Where the symbols take the items:
BG γ QG
BG κ JB
BG ε QF
HJ γ TB
HJ κ CN
HJ ε ZN
GD γ ML
GD κ MP
GD ε BC
BC γ FM
BC κ RL
BC ε CJ
FR γ QN
FR κ QN
FR ε BD
ZN γ MG
ZN κ RR
ZN ε HZ
LQ γ BD
LQ κ GS
LQ ε CD
MJ γ HD
MJ κ QG
MJ ε GL
LZ γ ZS
LZ κ CD
LZ ε MG
LL γ CT
LL κ RD
LL ε LL
CJ γ FR
CJ κ GD
CJ ε GQ
MB γ ZP
MB κ LM
MB ε CN
CZ γ ZZ
CZ κ PC
CZ ε FR
BD γ CD
BD κ QN
BD ε RQ
BT γ BQ
BT κ HZ
BT ε NG
RD γ RM
RD κ JZ
RD ε DN
FH γ DG
FH κ TG
FH ε HF
ZJ γ ML
ZJ κ DR
ZJ ε CZ
LF γ RJ
LF κ MS
LF ε HD
DM γ LM
DM κ ZB
DM ε RQ
HH γ TP
HH κ RJ
HH ε HF
LM γ RQ
LM κ BQ
LM ε GH
BH γ GD
BH κ SM
BH ε TJ
NM γ LT
NM κ ZN
NM ε BT
RQ γ JR
RQ κ FB
RQ ε JJ
PR γ MS
PR κ NM
PR ε SB
QN γ MC
QN κ FT
QN ε FD
SM γ MP
SM κ BP
SM ε ZG
RT γ HZ
RT κ HH
RT ε DZ
MZ γ NT
MZ κ CT
MZ ε FM
CQ γ MZ
CQ κ RM
CQ ε NT
DZ γ NM
DZ κ DZ
DZ ε DJ
GL γ NR
GL κ SN
GL ε CQ
JB γ LL
JB κ MR
JB ε CT
ZP γ FB
ZP κ SJ
ZP ε ZB
RJ γ JJ
RJ κ PH
RJ ε SB
BB γ PH
BB κ MZ
BB ε SM
GS γ GS
GS κ ZJ
GS ε FT
FB γ ZB
FB κ ZP
FB ε FH
GQ γ TJ
GQ κ HC
GQ ε FM
PC γ CJ
PC κ NG
PC ε FR
RM γ DN
RM κ PH
RM ε JB
GH γ JJ
GH κ HF
GH ε MB
HD γ GL
HD κ QF
HD ε NR
MC γ FD
MC κ ZZ
MC ε LQ
CD γ ZS
CD κ MC
CD ε HM
LT γ PH
LT κ BQ
LT ε LF
TP γ TG
TP κ HL
TP ε HC
QG γ LL
QG κ LL
QG ε SN
NL γ HC
NL κ ML
NL ε BM
CT γ NG
CT κ RM
CT ε BG
NR γ CQ
NR κ JZ
NR ε MZ
MR γ RD
MR κ GL
MR ε RM
SJ γ FL
SJ κ LZ
SJ ε TP
ZS γ HM
ZS κ GH
ZS ε MM
NT γ FM
NT κ GL
NT ε BB
JR γ RR
JR κ JJ
JR ε HH
HZ γ DM
HZ κ HJ
HZ ε BT
ZZ γ TH
ZZ κ PQ
ZZ ε NL
HT γ BC
HT κ NT
HT ε PC
ZG γ ZJ
ZG κ BB
ZG ε BH
MS γ SB
MS κ DJ
MS ε LM
TG γ ZP
TG κ FT
TG ε FB
TB γ ZN
TB κ JR
TB ε FL
ZB γ FH
ZB κ TP
ZB ε DG
RL γ BH
RL κ PN
RL ε GD
NG γ HZ
NG κ DN
NG ε QG
JZ γ MJ
JZ κ BG
JZ ε HD
PN γ SM
PN κ LT
PN ε MP
BP γ DR
BP κ CJ
BP ε GG
HL γ PQ
HL κ DR
HL ε ZJ
FM γ BB
FM κ RM
FM ε PN
DR γ GG
DR κ FR
DR ε HL
GG γ HL
GG κ HL
GG ε PQ
MG γ FT
MG κ HM
MG ε SJ
FT γ SJ
FT κ MM
FT ε FL
SN γ JZ
SN κ NG
SN ε MJ
BM γ QN
BM κ ZZ
BM ε TH
MM γ LZ
MM κ BD
MM ε GS
FL γ TP
FL κ TG
FL ε TG
MP γ ZG
MP κ FM
MP ε RL
DG γ HF
DG κ HH
DG ε DM
DN γ JB
DN κ LF
DN ε LL
PH γ LF
PH κ PR
PH ε MR
HF γ DM
HF κ FB
HF ε LM
DJ γ BT
DJ κ RT
DJ ε RM
BQ γ BQ
BQ κ DZ
BQ ε MS
RR γ HH
RR κ BQ
RR ε HJ
TH γ NL
TH κ ZJ
TH ε HC
TJ γ BP
TJ κ SM
TJ ε DR
FD γ LQ
FD κ HC
FD ε MG
PQ γ ZJ
PQ κ BP
PQ ε ML
HM γ MM
HM κ GS
HM ε LZ
CN γ JR
CN κ JJ
CN ε RR
ML γ CZ
ML κ ZZ
ML ε HM
SB γ DM
SB κ BT
SB ε PH
QF γ DN
QF κ NT
QF ε JZ
HC γ BM
HC κ CZ
HC ε QN
JJ γ MB
JJ κ DM
JJ ε RJ

In the rows, 498 means zero.

The rows follow the links: the fewer symbols apart two items are, the more alike their rows tend to be.

Some items and rows for them; each showing differs a little:
MP -> [ 394  514  484  502  419  411  101  677  488  422  525  595  753  122  891  354  344  590  278  636  493  425  686  180  326  473  738  433  548  788  648  898  502  301  550  476  400  406  391  367  266  867  314  431  369  210  488  274  463  569  490  603  395  392  589  641  512  736  304  623  560  585  488  649  603  389  300  492  581  375]
DZ -> [ 395  761  581  675  536  395  559  263  601  459  672  461  372  541  509  256  359  743  406  134  721  525  603  610  678  225  584  521  417  401  582  511  536  383  430  579  307  606  675  464  422  594  526  449  232  503  721  182  584  374  256  462  622  592  171  426  365  533  780  199  625  988  672  511  271  412  703  273  240  516]
NG -> [ 726  457  377  379  651  584  808  552  579  591  194  457  292  420  368  369  422  550  735   71  432  633  474  584  595  652  468  730  670  290  163  399  350  543  379  395  392  280  742  646  433  347  686  595  273  766  550  651  557  468  455  360  589  793  312  161  204  247  596  295  612  519  711  547  373  670  465  373  425  562]
BQ -> [ 367  758  637  656  555  351  533  233  627  431  695  413  398  526  518  314  383  735  374  165  731  505  609  586  668  240  568  501  375  400  641  550  446  401  389  554  360  638  718  468  430  643  512  380  238  375  680  170  534  403  229  439  620  579  213  478  396  533  738  297  624  988  631  469  264  324  794  245  285  498]
CD -> [ 559  500  353  576  473  421  756  261  283  487  804  616  456  705  688  657  465  499  844  680  566  414  179  577  437  651  462  525  354  578  625  363  876  527  880  559  613  500  379  359  749  321  450  909  773  702  631  635  574  666  633  632  572  387  450  531  607  668  574  249  405  298  689  549  468  782  668  540  557  596]
ZP -> [ 569  308  555  444  486  480  387  498  442  520  492  389  650  618  233  908  561  330  460  646  325  278  537  615  627  501  308  405  474  426  602  457  276  770  477  406  820  671  374  595  519  444  543  338  669  244  297  634  470  478  505  429  522  358  718  868  684  459  239  810  188  168  336  183  549  207  590  658  678  364]
LM -> [ 429  518  710  632  548  320  444  311  658  391  744  259  581  553  324  691  598  567  265  396  557  458  620  692  709  357  412  441  342  300  695  569  172  610  377  572  683  713  658  566  478  635  485  203  421  140  398  382  473  461  216  391  581  445  497  768  502  469  516  714  447  588  468  239  329   48  907  458  462  366]
MC -> [ 430  490  488  653  455  480  761  384  478  427  808  523  361  669  615  527  784  449  667  819  605  730  174  594  284  678  471  491  306  492  558  322  780  451  738  751  563  471  535  374  840  338  357  765  830  765  514  717  431  663  630  664  450  393  501  321  566  522  704  429  676  313  537  647  523  797  718  642  472  671]
CJ -> [ 300  533  542  507  362  562   69  765  524  450  453  604  678  252  744  249  511  486  200  794  533  585  688  196  227  396  683  354  557  778  570  743  578  261  487  597  271  434  348  367  376  740  318  371  480  350  471  306  390  487  586  661  276  360  655  496  583  634  411  652  670  622  276  719  693  498  190  564  477  456]
NR -> [ 785  280  350  289  697  495  690  731  530  515  186  445  491  222  570  565  437  449  754  394  335  602  398  403  410  896  517  776  664  410  242  611  256  537  464  349  625  194  676  637  425  437  534  644  396  631  379  807  459  656  578  422  449  730  568  321  248  331  291  591  539  157  661  578  500  644  372  476  702  496]
GQ -> [ 294  512  579  532  359  544  121  777  552  408  466  579  650  233  722  260  586  453  189  842  523  638  650  214  204  430  691  355  531  743  550  739  565  264  453  632  323  414  403  392  406  754  288  346  505  377  416  362  353  510  576  633  279  371  668  466  557  618  419  714  704  596  272  725  686  496  206  609  496  482]
ML -> [ 249  570  600  619  338  717  427  642  562  527  527  590  393  642  407  263  812  375  334  864  606  830  446  508  229  376  504  349  440  570  420  294  733  344  460  763  274  496  422  391  715  391  410  446  764  719  467  536  370  445  684  659  307  377  597  219  643  410  725  537  763  582  161  686  655  727  374  653  337  650]
GL -> [ 771  297  353  295  681  495  728  705  541  540  174  455  448  247  545  557  451  425  769  348  318  601  405  418  455  901  496  758  688  391  227  569  284  533  450  328  617  212  662  682  429  414  565  658  390  684  386  783  491  647  582  395  470  738  565  281  251  335  340  565  544  171  659  580  504  653  348  453  698  515]
TH -> [ 311  490  683  629  458  650  559  614  678  461  568  413  361  585  357  364  925  409  348  813  602  937  387  572  222  510  465  439  404  413  426  313  500  416  419  833  384  454  631  459  756  395  374  404  745  675  389  652  301  539  586  602  314  451  605  195  539  301  723  661  846  491  207  653  578  638  604  649  365  631]
HZ -> [ 414  728  611  602  575  408  602  221  595  465  612  378  355  629  414  377  387  726  431  108  710  464  597  654  731  238  507  541  413  351  588  436  444  465  358  507  367  656  704  534  444  545  586  393  237  439  681  213  570  344  234  396  643  632  195  473  385  475  729  265  529  938  633  399  257  339  766  235  269  511]
ZB -> [ 541  324  608  443  470  488  360  535  506  501  476  355  651  592  172  853  626  347  362  627  340  355  576  627  630  479  318  390  471  389  580  473  213  759  390  442  784  653  421  616  496  464  538  242  623  231  230  625  432  464  456  419  496  378  723  832  655  409  272  843  267  237  291  190  549  163  592  638  619  363]
JR -> [ 418  552  699  633  554  350  446  236  608  453  737  292  528  641  276  659  524  609  294  325  572  402  633  701  751  254  405  427  346  334  735  481  225  653  394  536  630  746  599  543  473  597  536  212  415  167  450  331  501  403  229  394  604  438  433  776  554  450  543  636  394  657  462  187  330   82  903  435  419  386]
TP -> [ 540  407  522  421  358  644  381  509  381  587  408  502  571  807  108  824  609  270  449  649  341  261  541  658  656  354  239  330  520  440  508  280  510  741  446  411  694  744  227  584  563  302  634  341  731  440  362  585  523  349  570  441  514  344  681  771  779  442  358  640  171  271  231  222  608  328  413  695  566  426]
FH -> [ 561  330  603  426  469  475  374  527  509  502  478  353  642  579  198  853  628  328  374  650  326  352  557  609  624  505  321  384  462  384  566  474  208  759  426  421  802  635  439  625  476  491  528  249  616  213  232  626  456  495  474  398  498  391  731  836  674  433  266  873  241  217  298  211  564  177  570  657  663  347]
JJ -> [ 427  526  739  620  552  294  460  299  657  409  715  243  569  556  286  718  627  571  249  441  522  452  589  670  698  387  443  410  327  297  699  539  175  623  362  528  729  713  681  612  456  647  482  199  442  138  351  408  491  489  276  367  580  462  525  781  558  469  498  766  425  563  471  223  381   67  880  499  492  385]

Each walk starts at a row. The symbols on each line, taken left to right, move it on to the next item.
Answer with the item's row; about right is enough.
---
[ 508  368  669  454  528  436  354  493  576  486  511  283  638  585  200  826  633  393  314  618  387  389  609  627  631  443  353  407  461  346  604  512  148  702  349  464  774  682  511  643  478  517  508  183  550  174  251  555  418  456  402  370  488  431  699  808  634  394  308  902  316  315  289  193  521  107  667  595  615  344]
γ ε κ κ κ ε
[ 423  732  581  643  586  411  594  273  633  460  615  429  346  529  518  265  357  751  440  102  724  520  601  593  666  301  572  575  453  404  549  484  454  384  398  531  296  563  712  478  414  583  537  460  198  486  720  226  563  394  268  426  637  653  184  377  329  484  759  241  642  955  669  500  260  421  725  250  254  531]
γ κ κ ε γ γ
[ 638  429  345  491  422  483  651  304  233  555  684  633  516  765  506  799  463  401  813  664  443  236  254  606  572  595  370  430  403  571  598  307  830  673  814  434  727  598  233  427  687  275  539  794  815  620  555  674  624  577  656  574  610  341  525  688  717  649  461  347  202  201  582  387  536  652  565  629  621  525]
---
[ 390  554  516  504  454  381  126  640  502  424  549  580  737  101  893  350  323  618  277  594  526  421  675  183  363  475  781  460  521  766  663  907  486  289  561  462  403  408  425  388  253  892  305  428  327  196  515  259  458  565  440  590  412  413  536  649  492  747  328  611  582  639  545  646  567  383  346  467  577  396]
γ γ κ γ γ γ κ γ
[ 412  671  652  683  570  318  542  286  705  422  686  360  410  438  479  338  467  743  316  150  693  571  632  615  669  306  563  511  383  342  595  586  332  440  389  571  428  598  763  513  396  714  491  320  207  342  599  251  535  427  199  397  610  558  220  503  325  485  744  395  645  894  653  452  241  261  826  322  292  486]
κ γ ε κ κ
[ 377  727  599  655  543  395  567  215  635  482  648  414  355  587  434  322  370  743  383  113  710  496  625  622  718  222  532  497  405  387  591  449  464  439  386  536  332  641  677  466  424  586  553  384  242  419  680  212  589  349  254  423  645  573  189  453  381  479  762  273  591  977  629  454  256  346  760  275  261  508]
---
[ 388  501  513  510  461  398  146  714  538  381  551  550  754   96  912  344  442  540  271  728  498  526  639  183  269  550  742  470  526  754  635  905  452  293  546  543  446  370  451  394  315  851  258  402  398  234  451  345  389  619  493  637  329  391  639  600  485  695  314  702  633  537  478  691  610  424  347  534  595  409]
κ κ ε γ κ γ κ γ
[ 379  712  638  668  603  333  564  252  680  418  672  368  393  495  512  324  409  752  364  155  715  547  601  601  664  283  578  545  390  365  631  557  353  401  368  568  365  599  761  508  414  668  508  369  207  380  651  216  535  412  221  412  632  616  217  455  344  516  741  366  648  937  661  472  279  319  811  277  295  493]
κ γ γ γ κ κ κ ε γ
[ 398  740  593  642  548  385  607  269  638  471  624  437  340  550  468  276  391  736  419   81  703  518  609  611  687  288  544  546  431  387  559  491  464  406  389  540  334  594  719  482  427  600  539  433  224  476  703  235  593  375  234  405  650  615  164  400  328  498  783  233  637  947  682  499  277  393  728  285  252  531]
---
[ 428  572  713  657  628  299  482  307  717  396  687  247  507  466  383  508  498  681  273  224  608  540  645  644  682  340  502  528  378  296  658  621  125  528  334  566  518  606  781  550  402  699  487  233  245  206  476  304  472  452  174  369  594  556  372  598  392  441  591  598  576  767  584  329  276  132  896  333  399  412]
κ κ ε γ γ γ γ ε
[ 429  537  697  590  518  375  399  310  646  473  597  301  536  647  165  681  564  554  239  349  501  397  660  703  768  268  397  365  385  318  645  458  179  687  344  494  639  730  588  593  442  584  544  150  431  149  368  384  507  390  280  349  591  437  508  775  576  431  521  693  350  609  400  189  356   80  815  517  449  371]
ε γ ε κ ε κ ε κ γ
[ 559  320  589  431  485  472  373  495  495  509  487  363  638  601  212  882  627  347  408  639  308  344  560  605  632  492  322  403  462  396  585  473  218  754  427  412  808  656  418  613  479  469  541  253  655  218  234  642  468  492  486  407  501  378  723  840  681  423  266  868  229  201  307  198  561  176  584  660  671  361]
---
[ 478  651  579  583  488  375  516  143  439  515  674  424  467  787  295  672  377  613  461  245  577  198  582  716  857  207  371  399  378  391  707  359  482  645  484  402  582  808  454  501  474  480  616  390  435  298  602  294  634  341  312  387  707  435  324  801  614  575  582  381  206  691  592  207  315  216  780  400  402  426]
γ γ γ γ κ ε ε
[ 657  416  382  434  402  474  589  326  226  544  619  592  550  770  419  872  439  361  744  636  364  155  334  620  653  554  323  416  437  541  588  315  727  710  717  361  776  650  230  491  627  318  592  685  782  527  493  655  654  558  618  511  627  342  550  795  728  639  373  424  100  180  550  305  549  538  509  634  673  456]
γ κ ε κ κ γ κ
[ 634  318  505  409  444  521  417  471  387  565  479  456  624  692  241  904  534  328  536  654  307  236  495  608  651  497  300  378  484  458  552  391  397  777  538  367  793  662  307  577  527  363  593  429  706  317  319  656  527  468  559  442  552  368  703  863  734  484  274  728  118  143  358  191  575  315  524  680  672  394]
---
[ 566  594  524  519  690  336  683  400  698  455  455  355  383  297  545  311  377  734  498   35  590  618  573  544  628  526  608  686  488  321  421  643  251  407  369  446  435  394  857  599  326  661  517  446  107  476  589  375  532  511  247  352  609  740  237  327  168  425  631  376  687  749  809  534  248  398  690  276  382  507]
γ γ κ κ ε κ ε
[ 517  365  670  503  514  413  390  451  596  473  559  297  651  563  222  829  635  414  306  580  401  408  599  645  640  450  349  403  428  349  618  510  139  738  386  469  776  683  526  606  474  544  514  193  562  154  242  554  435  484  403  390  509  400  690  838  633  404  322  868  313  334  324  200  490   92  724  618  610  352]
κ κ ε γ κ γ κ γ
[ 617  364  428  415  410  526  479  378  282  590  505  526  589  783  288  911  457  364  629  597  336  160  456  623  686  472  304  378  479  508  597  321  571  794  632  343  762  683  209  522  564  308  628  543  735  404  422  621  596  461  592  456  604  360  611  859  761  557  316  544   45  213  435  204  560  378  505  617  657  418]
---
[ 385  479  591  642  468  554  697  466  513  411  768  482  397  662  554  528  864  385  580  904  635  815  210  579  240  651  441  499  314  467  537  314  703  437  629  814  532  504  569  414  881  344  369  632  838  748  469  694  374  631  639  685  379  411  579  301  592  458  691  531  747  327  372  649  553  740  691  653  462  654]
ε ε γ κ κ
[ 521  468  438  630  449  437  734  290  334  442  854  567  447  716  651  664  628  456  778  786  592  514  158  598  370  652  437  499  317  566  634  343  830  524  840  653  630  536  414  366  830  315  417  843  831  723  595  676  511  677  645  670  521  377  501  481  616  625  620  327  490  282  590  550  483  749  728  601  554  617]
ε γ γ ε κ
[ 434  593  701  642  527  330  444  245  633  444  741  296  524  615  274  632  513  625  274  300  576  401  649  721  760  241  421  427  331  313  705  505  255  620  400  539  621  764  623  549  469  631  527  216  387  171  463  318  519  416  224  384  615  432  393  764  537  484  581  586  411  707  511  224  327   92  896  438  390  382]
---
[ 522  417  628  591  552  291  481  272  531  420  790  294  627  617  344  885  581  532  415  551  459  355  492  682  681  460  386  413  298  365  761  507  248  722  553  502  831  696  536  529  554  544  454  340  577  156  367  514  484  555  352  429  592  366  584  889  618  534  397  723  293  364  514  165  396  135  915  570  591  384]
γ κ ε γ γ κ κ κ γ
[ 384  756  583  657  546  356  550  239  599  462  665  439  368  535  584  280  361  763  402  150  728  496  589  573  676  251  584  503  415  421  601  525  522  389  442  536  313  595  671  468  409  628  513  454  230  454  731  175  585  402  264  453  632  585  174  454  362  557  763  241  635  976  695  508  261  417  722  250  263  519]
ε κ κ ε κ
[ 389  685  659  653  537  352  490  172  596  462  722  325  459  650  347  505  433  677  335  200  656  401  633  691  763  192  474  441  357  365  709  485  351  553  388  527  496  739  641  515  446  605  526  287  295  278  607  212  548  354  218  400  668  504  278  658  486  522  673  416  452  857  570  311  279  166  871  320  304  437]
